[-10.8 -4.4 -22.2 -6.0]
[50.4 26.7 84.9 23.9]
[-15.4 37.6 8.5 -31.0]
[10.7 -59.4 -44.2 38.5]
[33.2 20.2 54.3 17.1]
|
[-10.8 26.7 8.5 38.5]

[14.4 10.5 -18.2 63.0]
[66.9 66.7 0.7 -16.6]
[18.5 -43.4 40.1 -21.1]
[6.1 66.4 15.2 -5.2]
|
[14.4 66.7 40.1 -5.2]

[20.9 51.9 13.7 27.4]
[-21.3 65.9 -16.7 22.5]
|
[20.9 65.9]

[-4.3 8.3 -74.5]
[6.4 -66.0 -31.2]
|
[-4.3 -66.0]

[25.4 -57.7]
[84.6 2.7]
|
[25.4 2.7]

[-20.1 -5.4]
[-27.3 1.1]
[-58.6 -78.0]
[24.8 46.6]
[81.7 54.2]
|
[-20.1 1.1]
---
[4.4 -39.1 28.1 -31.8 -42.8 -50.7]
[17.4 49.1 -45.4 10.4 51.2 54.1]
[67.0 30.2 -72.6 -44.4 29.8 16.4]
[-24.6 0.0 27.3 19.0 -8.8 -8.5]
|
[4.4 17.4 67.0 -24.6]
[-39.1 49.1 30.2 0.0]
[28.1 -45.4 -72.6 27.3]
[-31.8 10.4 -44.4 19.0]
[-42.8 51.2 29.8 -8.8]
[-50.7 54.1 16.4 -8.5]

[0.7 -12.4 -10.4 26.1 -32.9 -91.5 -2.4 -10.7 9.3 -42.4 -85.3 6.7 -34.3 -8.6]
[25.8 27.0 -33.5 -11.4 17.0 0.3 -14.5 -10.1 -20.4 -45.6 2.1 11.8 -42.3 27.1]
[-41.6 -15.4 11.2 -42.8 -7.8 -20.6 2.7 -10.5 -50.8 16.5 -24.6 -35.3 -3.6 -29.8]
|
[0.7 25.8 -41.6]
[-12.4 27.0 -15.4]
[-10.4 -33.5 11.2]
[26.1 -11.4 -42.8]
[-32.9 17.0 -7.8]
[-91.5 0.3 -20.6]
[-2.4 -14.5 2.7]
[-10.7 -10.1 -10.5]
[9.3 -20.4 -50.8]
[-42.4 -45.6 16.5]
[-85.3 2.1 -24.6]
[6.7 11.8 -35.3]
[-34.3 -42.3 -3.6]
[-8.6 27.1 -29.8]

[-15.4 6.7 -5.6]
[58.3 26.3 -17.6]
[-23.5 -25.6 24.4]
[73.5 51.4 -30.9]
[38.3 44.8 -27.6]
[90.8 52.6 -37.5]
[-15.5 -30.0 22.3]
[-57.2 -29.5 22.9]
|
[-15.4 58.3 -23.5 73.5 38.3 90.8 -15.5 -57.2]
[6.7 26.3 -25.6 51.4 44.8 52.6 -30.0 -29.5]
[-5.6 -17.6 24.4 -30.9 -27.6 -37.5 22.3 22.9]

[5.7 -3.4]
[84.4 -53.3]
[-19.5 -75.6]
[0.0 -23.0]
[0.5 2.4]
|
[5.7 84.4 -19.5 0.0 0.5]
[-3.4 -53.3 -75.6 -23.0 2.4]

[51.7 -28.8 -8.4 -8.5 18.6 -8.0 52.0 57.1 26.1 -7.0 -76.4]
[8.5 -6.1 48.9 -17.5 -26.0 -26.1 -53.5 -22.4 -5.0 16.6 26.4]
[52.5 27.9 19.1 82.3 26.6 32.1 -30.1 48.4 43.9 -51.7 -57.0]
[18.9 51.3 -5.6 55.0 -66.9 -5.9 -7.4 -58.6 -0.3 -17.0 59.5]
|
[51.7 8.5 52.5 18.9]
[-28.8 -6.1 27.9 51.3]
[-8.4 48.9 19.1 -5.6]
[-8.5 -17.5 82.3 55.0]
[18.6 -26.0 26.6 -66.9]
[-8.0 -26.1 32.1 -5.9]
[52.0 -53.5 -30.1 -7.4]
[57.1 -22.4 48.4 -58.6]
[26.1 -5.0 43.9 -0.3]
[-7.0 16.6 -51.7 -17.0]
[-76.4 26.4 -57.0 59.5]

[12.8 13.3 40.2]
[19.6 -6.5 -7.2]
[-8.0 -5.3 15.4]
[8.7 -2.6 -17.0]
[24.0 12.6 36.0]
[-10.2 50.6 7.4]
[-14.3 22.6 -4.3]
[-7.3 -11.0 -30.3]
[3.3 -10.9 -21.8]
[8.6 80.6 36.9]
|
[12.8 19.6 -8.0 8.7 24.0 -10.2 -14.3 -7.3 3.3 8.6]
[13.3 -6.5 -5.3 -2.6 12.6 50.6 22.6 -11.0 -10.9 80.6]
[40.2 -7.2 15.4 -17.0 36.0 7.4 -4.3 -30.3 -21.8 36.9]

[-19.2 -35.3]
[-22.4 -39.1]
[-6.1 -3.0]
[15.4 -31.9]
[16.5 5.1]
[88.4 -9.2]
|
[-19.2 -22.4 -6.1 15.4 16.5 88.4]
[-35.3 -39.1 -3.0 -31.9 5.1 -9.2]
---
[-64.8 -59.7 63.9 30.5]
[60.8 37.0 47.4 -62.5]
[-9.2 -12.0 49.3 7.4]
|
[60.8 37.0 47.4]
[-9.2 -12.0 49.3]

[64.5 -4.5 -28.6 35.0 64.0]
[-46.0 -30.6 3.3 -13.4 -43.4]
[4.7 8.0 -0.9 2.7 17.6]
[-4.9 3.6 13.6 6.8 -0.6]
|
[-46.0 -30.6 3.3]
[4.7 8.0 -0.9]

[1.4 37.3 -42.4]
[85.0 81.6 0.0]
[-46.8 -65.0 69.8]
[45.8 34.2 58.1]
|
[85.0 81.6 0.0]
[-46.8 -65.0 69.8]

[-11.7 19.4 18.0]
[-17.7 17.2 16.1]
[-9.4 -22.5 -23.7]
[71.0 -46.5 -40.2]
|
[-17.7 17.2 16.1]
[-9.4 -22.5 -23.7]

[27.5 50.3 -4.9 -8.3]
[4.9 1.2 -15.7 -17.0]
[0.0 -79.0 -6.3 0.1]
[-21.1 -48.5 -19.4 -1.4]
|
[4.9 1.2 -15.7]
[0.0 -79.0 -6.3]

[-12.3 -23.8 -61.3 38.2 -42.1]
[13.2 -5.3 -21.8 -13.2 -44.8]
[11.7 -21.1 -86.0 25.7 -82.6]
[-12.8 -3.2 -15.2 17.2 -18.8]
|
[13.2 -5.3 -21.8]
[11.7 -21.1 -86.0]
